Here is a tiny trained network, its code and every weight. The questions are about switching its units off for an input and a target symbol, where a switched-off unit gives its printed mean instead of its output.

import numpy as np


def w(rows, s, z=0):
    codes = np.array(rows[::2]) - 128.0
    scale = np.full(codes.shape[1], s)
    scale[-1] = z or s
    return codes * scale


def f(y):
    return np.maximum(y, 0)


def softmax(a):
    e = np.exp(a - a.max(-1, keepdims=True))
    return e / e.sum(-1, keepdims=True)


def log_softmax(a):
    a = a - a.max(-1, keepdims=True)
    return a - np.log(np.exp(a).sum(-1, keepdims=True))


def net(x, mask):
    ids = ['Πβεζηθμσω'.index(c) for c in x.split()]
    T = len(ids)
    res = E[ids] + P[:T]
    r = res
    for j in range(3):
        rows = slice(4 * j, 4 * j + 4)
        q, k, v = (r @ M[0][rows].T for M in (Q, K, V))
        z = softmax(np.where(np.tri(T) > 0, q @ k.T / 4**0.5, -1e9)) @ v
        o = O[0][rows]
        res = res + np.where(mask[j], z, o[:, -1]) @ o[:, :-1]
    y = f(res @ A[0][:, :-1].T + A[0][:, -1])
    res = res + np.where(mask[3:7], y, B[0][:, -1]) @ B[0][:, :-1]
    return log_softmax(res[-1] @ U[:, :-1].T + U[:, -1])


Q, K, V, O, A, B = {}, {}, {}, {}, {}, {}
E = w([
[166,182,143,187],'Π',
[66,123,157,96],'β',
[70,124,141,66],'ε',
[152,142,153,119],'ζ',
[122,103,183,145],'η',
[125,224,141,122],'θ',
[249,68,161,155],'μ',
[140,94,163,103],'σ',
[176,138,128,73],'ω',
],0.022)
P = w([
[68,101,59,170],'0',
[126,131,152,135],'1',
[143,135,155,119],'2',
[142,137,160,112],'3',
[141,136,170,108],'4',
[143,139,177,101],'5',
[145,138,188,100],'6',
[146,143,195,96],'7',
[146,143,205,94],'8',
[145,144,215,91],'9',
[147,145,222,86],'10',
[147,145,233,86],'11',
[149,146,235,80],'12',
[140,145,252,88],'13',
],0.012)
Q[0] = w([
[83,133,145,120],'head 1',
[112,168,140,132],'head 1',
[140,112,153,79],'head 1',
[110,190,112,97],'head 1',
[34,165,99,66],'head 2',
[175,130,126,151],'head 2',
[255,124,162,154],'head 2',
[176,92,122,140],'head 2',
[87,132,122,109],'head 3',
[120,108,94,174],'head 3',
[165,178,136,159],'head 3',
[168,159,104,158],'head 3',
],0.02)
K[0] = w([
[148,161,162,128],'head 1',
[138,179,137,103],'head 1',
[144,136,109,129],'head 1',
[144,175,107,71],'head 1',
[151,136,238,60],'head 2',
[93,75,70,167],'head 2',
[84,103,6,171],'head 2',
[126,157,82,163],'head 2',
[75,135,144,84],'head 3',
[155,118,196,134],'head 3',
[147,176,134,162],'head 3',
[133,131,145,146],'head 3',
],0.02)
V[0] = w([
[132,87,116,40],'head 1',
[158,167,235,104],'head 1',
[129,139,40,105],'head 1',
[160,172,143,93],'head 1',
[74,66,181,243],'head 2',
[147,48,182,51],'head 2',
[170,245,102,243],'head 2',
[34,187,183,79],'head 2',
[160,139,128,151],'head 3',
[148,189,54,93],'head 3',
[180,131,101,128],'head 3',
[106,136,220,205],'head 3',
],0.011)
O[0] = w([
[118,99,131,122,127],'head 1',
[114,124,103,109,244],'head 1',
[89,127,185,155,86],'head 1',
[106,117,91,138,189],'head 1',
[159,145,7,93,128],'head 2',
[116,64,120,135,176],'head 2',
[154,192,155,72,43],'head 2',
[91,148,110,156,208],'head 2',
[133,110,152,97,104],'head 3',
[127,110,160,166,130],'head 3',
[120,140,166,130,90],'head 3',
[130,105,112,83,140],'head 3',
],0.016,0.011)
A[0] = w([
[166,179,191,110,1],'neuron 1',
[9,205,145,141,178],'neuron 2',
[30,182,62,149,38],'neuron 3',
[168,117,187,175,117],'neuron 4',
],0.011,0.0055)
B[0] = w([
[217,96,150,247,175],'neuron 1',
[201,107,149,14,233],'neuron 2',
[70,189,145,167,247],'neuron 3',
[84,201,81,133,136],'neuron 4',
],0.013,0.015)
U = w([
[128,185,90,134,87],'Π',
[107,216,38,66,3],'β',
[40,161,255,195,137],'ε',
[118,123,110,37,84],'ζ',
[90,206,51,148,82],'η',
[86,223,125,32,225],'θ',
[157,33,80,149,150],'μ',
[99,79,116,238,204],'σ',
[131,43,218,120,128],'ω',
],0.0083,0.006)

Each question gives the input, a string of symbols that net reads in full, and the target symbol t.
The units are the heads (4 rows each of Q, K, V and O) and the neurons (one row each of A and B). Each row of codes is followed by its name. A weight is (code - 128) times the scale printed after its matrix; where a second scale follows, it is the last column's (O, A, B and U).
mask holds one flag per unit, heads first, then neurons. A switched-off unit (its flag False) gives its mean, the last column of its rows in O or B, instead of its output. The means were averaged over made-up inputs and are rounded, as every weight is.
A unit's drop is (log p(t) with every unit on - log p(t) with that unit switched off) / (log p(t) with every unit on - log p(t) with every unit switched off).
The circuit of an input: a set's keep is (log p(t) with only the set's units on - log p(t) with every unit switched off) / (log p(t) with every unit on - log p(t) with every unit switched off). Starting from all 7 units, units are removed one at a time, each time the one whose removal leaves the highest keep (on an exact tie, the one counted first), for as long as the keep stays at least 0.8.
circuit, biggest first: the units of the circuit, biggest drop first
unit that matters most: the unit with the biggest drop
top k neurons: the k neurons with the biggest drops, biggest first
which heads matter: for each layer, one digit per head in row order, 1 if its drop is at least 0.15 and else 0, layers parted by /
input ε η ε ε β ε ω ε ε ε σ, target σ: unit that matters most	head 2
input θ μ ω ω η ε σ, target ω: top 3 neurons	[neuron 1; neuron 3; neuron 2]
input σ ζ θ σ Π ζ, target μ: top 2 neurons	[neuron 3; neuron 2]
input β β μ ε ζ, target η: circuit, biggest first	[head 2; neuron 2; neuron 1]
input σ θ η σ β ε ε, target ε: top 2 neurons	[neuron 3; neuron 1]
input β θ μ Π, target η: circuit, biggest first	[head 2; neuron 3]
input ε ε ε ε, target ε: circuit, biggest first	[head 2; neuron 3]
input ε ζ θ ε, target θ: circuit, biggest first	[neuron 2; head 2; neuron 1]
input θ σ ε Π β β ε ζ, target ω: top 2 neurons	[neuron 1; neuron 2]
input σ Π σ ω ε Π, target μ: which heads matter	011
input η ε ε ε σ μ σ Π ε σ σ, target β: which heads matter	010
input θ θ θ ε ω ε ε, target ω: circuit, biggest first	[head 2; neuron 3]
input β η β, target η: circuit, biggest first	[head 2; neuron 2; neuron 3]
input Π ε ε Π μ σ μ β Π, target Π: unit that matters most	neuron 1
input ω Π Π Π ζ ε σ, target ε: top 2 neurons	[neuron 2; neuron 4]
input μ β σ ω ε σ, target ζ: top 2 neurons	[neuron 1; neuron 3]
input σ μ ε η ε, target η: top 3 neurons	[neuron 2; neuron 1; neuron 3]
input β ε Π θ ε θ μ ω η, target η: circuit, biggest first	[head 2; neuron 1; neuron 2]
input θ σ σ η σ θ, target σ: which heads matter	011
input ε ε μ β, target μ: unit that matters most	head 2
